Read these off the row that follows.
1) The entry just left of 126?
2) The entry just left of the largest entry?
[117 124 114 104 125 121 139 132 131 122 126 130 137 137]
1) 122
2) 121

Read these off the row that follows.
1) Which number is the entry just left of 131?
2) Which number is the entry just right of 123?
3) Which number is the entry just right of the smallest entry?
[129, 112, 128, 123, 124, 103, 131, 141, 143]
1) 103
2) 124
3) 131
